Here is a tiny trained network, its code and every weight. The questions are about switching its units off for an input and a target symbol, where a switched-off unit gives its printed mean instead of its output.

import numpy as np


def w(rows, s, z=0):
    codes = np.array(rows[::2]) - 128.0
    scale = np.full(codes.shape[1], s)
    scale[-1] = z or s
    return codes * scale


def norm(h):
    return h / np.sqrt((h * h).mean(-1, keepdims=True) + 1e-5)


def f(y):
    return y / 2 * (1 + np.tanh(0.7978845608 * (y + 0.044715 * y**3)))


def softmax(a):
    e = np.exp(a - a.max(-1, keepdims=True))
    return e / e.sum(-1, keepdims=True)


def log_softmax(a):
    a = a - a.max(-1, keepdims=True)
    return a - np.log(np.exp(a).sum(-1, keepdims=True))


def net(x, mask):
    ids = ['ΦΨαβδεζημξσ'.index(c) for c in x.split()]
    T = len(ids)
    res = E[ids] + P[:T]
    u = 0
    for l in range(2):
        r = norm(res)
        for j in range(2):
            rows = slice(3 * j, 3 * j + 3)
            q, k, v = (r @ M[l][rows].T for M in (Q, K, V))
            z = softmax(np.where(np.tri(T) > 0, q @ k.T / 3**0.5, -1e9)) @ v
            o = O[l][rows]
            res = res + np.where(mask[u + j], z, o[:, -1]) @ o[:, :-1]
        u += 2
        y = f(norm(res) @ A[l][:, :-1].T + A[l][:, -1])
        res = res + np.where(mask[u : u + 12], y, B[l][:, -1]) @ B[l][:, :-1]
        u += 12
    return log_softmax(norm(res)[-1] @ U[:, :-1].T + U[:, -1])


Q, K, V, O, A, B = {}, {}, {}, {}, {}, {}
E = w([
[75,143,178,154,66,139],'Φ',
[79,133,155,154,59,134],'Ψ',
[154,65,188,172,172,151],'α',
[237,255,104,27,185,176],'β',
[147,114,151,226,176,116],'δ',
[153,64,149,239,153,184],'ε',
[109,80,126,177,170,200],'ζ',
[106,118,86,214,181,164],'η',
[138,81,193,59,152,80],'μ',
[162,105,161,119,117,29],'ξ',
[49,121,97,76,155,78],'σ',
],0.0092)
P = w([
[57,2,117,198,76,100],'0',
[80,68,159,182,119,130],'1',
[99,102,161,158,140,132],'2',
[128,151,166,147,114,151],'3',
[145,167,156,142,121,157],'4',
[167,194,149,126,114,163],'5',
],0.0067)
Q[0] = w([
[122,117,152,135,168,92],'L0H0',
[197,175,161,99,150,146],'L0H0',
[99,120,145,134,154,101],'L0H0',
[105,211,189,98,124,132],'L0H1',
[144,155,158,231,134,218],'L0H1',
[5,111,88,166,183,169],'L0H1',
],0.02)
K[0] = w([
[155,166,114,80,151,105],'L0H0',
[177,147,92,109,94,185],'L0H0',
[112,133,137,109,136,133],'L0H0',
[188,203,123,65,174,175],'L0H1',
[143,161,79,227,180,249],'L0H1',
[64,100,20,73,183,130],'L0H1',
],0.017)
V[0] = w([
[128,74,102,83,112,38],'L0H0',
[75,82,150,126,174,124],'L0H0',
[168,181,133,82,140,120],'L0H0',
[118,221,88,160,156,8],'L0H1',
[175,143,77,216,109,198],'L0H1',
[61,172,88,53,120,200],'L0H1',
],0.017)
O[0] = w([
[138,45,185,145,188,156,146],'L0H0',
[67,106,68,155,133,155,237],'L0H0',
[201,130,125,87,143,166,29],'L0H0',
[140,207,251,159,191,140,33],'L0H1',
[100,174,48,237,82,88,177],'L0H1',
[16,167,69,86,183,150,1],'L0H1',
],0.011,0.0093)
A[0] = w([
[40,146,41,176,175,111,79],'L0N0',
[146,75,85,173,171,137,138],'L0N1',
[161,202,96,161,115,254,97],'L0N2',
[122,129,118,163,219,54,79],'L0N3',
[130,130,129,141,173,39,131],'L0N4',
[112,106,126,124,93,214,130],'L0N5',
[209,174,161,10,165,116,160],'L0N6',
[200,134,130,105,21,137,104],'L0N7',
[205,186,29,82,223,179,3],'L0N8',
[170,177,135,196,72,89,109],'L0N9',
[154,106,99,156,211,16,170],'L0N10',
[169,59,204,49,130,164,138],'L0N11',
],0.011,0.0035)
B[0] = w([
[114,141,174,122,1,127,255],'L0N0',
[113,111,109,138,80,152,196],'L0N1',
[129,108,102,123,85,75,150],'L0N2',
[118,105,117,137,148,155,125],'L0N3',
[127,123,143,131,131,159,133],'L0N4',
[143,104,105,136,107,109,145],'L0N5',
[104,180,61,178,55,146,232],'L0N6',
[108,140,59,154,186,134,173],'L0N7',
[169,212,57,161,169,52,161],'L0N8',
[101,106,37,185,158,153,229],'L0N9',
[111,123,147,124,114,174,165],'L0N10',
[142,139,47,158,45,153,249],'L0N11',
],0.019,0.0068)
Q[1] = w([
[131,218,95,174,114,36],'L1H0',
[114,74,174,174,112,132],'L1H0',
[162,84,201,31,240,7],'L1H0',
[143,58,234,41,160,209],'L1H1',
[229,89,123,202,69,214],'L1H1',
[203,151,43,157,44,155],'L1H1',
],0.014)
K[1] = w([
[159,150,101,131,39,133],'L1H0',
[127,95,116,78,178,80],'L1H0',
[80,3,162,207,61,109],'L1H0',
[69,64,208,108,168,84],'L1H1',
[234,207,214,44,87,148],'L1H1',
[212,185,125,140,103,159],'L1H1',
],0.016)
V[1] = w([
[252,106,146,147,74,71],'L1H0',
[145,162,173,166,87,82],'L1H0',
[198,117,165,100,68,211],'L1H0',
[114,99,84,64,134,146],'L1H1',
[173,168,189,161,106,152],'L1H1',
[120,106,97,77,130,132],'L1H1',
],0.026)
O[1] = w([
[252,149,154,102,95,105,213],'L1H0',
[148,134,145,141,100,86,102],'L1H0',
[175,90,188,113,119,185,254],'L1H0',
[110,178,85,120,130,162,106],'L1H1',
[157,68,181,127,100,150,116],'L1H1',
[115,163,94,113,123,159,99],'L1H1',
],0.021,0.0048)
A[1] = w([
[51,149,106,112,146,100,129],'L1N0',
[108,158,33,135,160,134,163],'L1N1',
[17,73,136,138,240,225,118],'L1N2',
[162,33,59,164,220,72,145],'L1N3',
[186,181,115,103,90,53,157],'L1N4',
[165,191,112,134,125,224,3],'L1N5',
[166,138,89,27,87,200,109],'L1N6',
[158,120,135,189,135,218,89],'L1N7',
[105,159,153,213,175,95,95],'L1N8',
[131,63,78,122,107,172,105],'L1N9',
[71,146,153,63,8,133,150],'L1N10',
[70,147,224,163,101,63,105],'L1N11',
],0.017,0.0031)
B[1] = w([
[164,127,176,96,109,128,199],'L1N0',
[155,72,183,106,130,120,254],'L1N1',
[1,67,172,145,163,149,231],'L1N2',
[151,150,127,82,195,175,170],'L1N3',
[97,108,136,112,166,162,239],'L1N4',
[98,160,57,120,115,162,184],'L1N5',
[121,168,92,198,122,157,223],'L1N6',
[120,156,115,90,107,162,202],'L1N7',
[139,153,149,171,149,161,172],'L1N8',
[106,162,127,102,137,112,228],'L1N9',
[145,155,156,92,181,146,238],'L1N10',
[138,174,167,93,156,135,174],'L1N11',
],0.033,0.0087)
U = w([
[136,169,183,57,158,118,103],'Φ',
[142,171,189,65,152,120,131],'Ψ',
[174,49,83,42,185,114,153],'α',
[164,209,72,94,182,27,134],'β',
[190,131,139,211,254,154,92],'δ',
[150,35,42,223,112,59,69],'ε',
[84,103,105,30,16,40,78],'ζ',
[97,209,202,241,76,88,53],'η',
[135,195,58,121,70,241,116],'μ',
[238,46,209,115,76,161,197],'ξ',
[26,57,148,121,169,182,254],'σ',
],0.0063,0.0019)

Each question gives the input, a string of symbols that net reads in full, and the target symbol t.
The units are the heads (3 rows each of Q, K, V and O) and the neurons (one row each of A and B). Each row of codes is followed by its name. A weight is (code - 128) times the scale printed after its matrix; where a second scale follows, it is the last column's (O, A, B and U).
mask holds one flag per unit, layer by layer, with each layer's heads first. A switched-off unit (its flag False) gives its mean, the last column of its rows in O or B, instead of its output. The means were averaged over made-up inputs and are rounded, as every weight is.
A unit's drop is (log p(t) with every unit on - log p(t) with that unit switched off) / (log p(t) with every unit on - log p(t) with every unit switched off).
The circuit of an input: a set's keep is (log p(t) with only the set's units on - log p(t) with every unit switched off) / (log p(t) with every unit on - log p(t) with every unit switched off). Starting from the 12 units with the biggest drops (on a tie, the unit counted first), units are removed one at a time, each time the one whose removal leaves the highest keep (on an exact tie, the one counted first), for as long as the keep stays at least 0.8.
units of the circuit, in order: the units of the circuit, biggest drop first
unit that matters most: the unit with the biggest drop
k most important neurons: the k neurons with the biggest drops, biggest first
k most important neurons of layer l: the k neurons of layer l with the biggest drops, biggest first
which heads matter: for each layer, one digit per head in row order, 1 if its drop is at least 0.15 and else 0, layers parted by /
input μ ξ δ Φ α β, target β: unit that matters most -> L0H0
input Ψ Ψ β ξ μ, target ξ: which heads matter -> 01 / 11
input μ β δ, target δ: which heads matter -> 01 / 10
input ξ α μ ξ, target ξ: which heads matter -> 01 / 00
input ξ ε ζ ξ δ, target ξ: units of the circuit, in order -> [L0H1; L1H1]
input β η μ ξ ξ μ, target ξ: units of the circuit, in order -> [L0H1; L1H1]
input σ ε ζ ξ Ψ ζ, target ξ: units of the circuit, in order -> [L0H1; L1H1; L1H0; L0N6]
input μ β ξ δ ζ α, target α: which heads matter -> 11 / 00
input β σ Φ μ δ δ, target δ: units of the circuit, in order -> [L0N11; L0H1; L0N0]
input β μ μ μ ζ ε, target ζ: which heads matter -> 11 / 10
input ξ α η δ Φ, target η: which heads matter -> 11 / 00
input μ δ α α, target δ: which heads matter -> 11 / 10
input ε ξ ζ ε, target ξ: 2 most important neurons -> [L0N11; L0N6]
input ε δ ζ α, target ζ: which heads matter -> 01 / 00
input μ η Φ η ε δ, target η: 2 most important neurons of layer 0 -> [L0N0; L0N11]
input η β ε η ε, target η: which heads matter -> 01 / 00
input α ζ α μ ξ α, target ξ: units of the circuit, in order -> [L0H1; L1H0]
input α ε δ, target ε: which heads matter -> 11 / 00
input β μ α, target α: 2 most important neurons of layer 1 -> [L1N1; L1N3]
input β μ α σ ε, target ε: which heads matter -> 11 / 10
input Φ ξ η Ψ, target ξ: 2 most important neurons of layer 0 -> [L0N6; L0N11]
input ε Ψ δ α, target δ: 2 most important neurons -> [L1N3; L1N8]
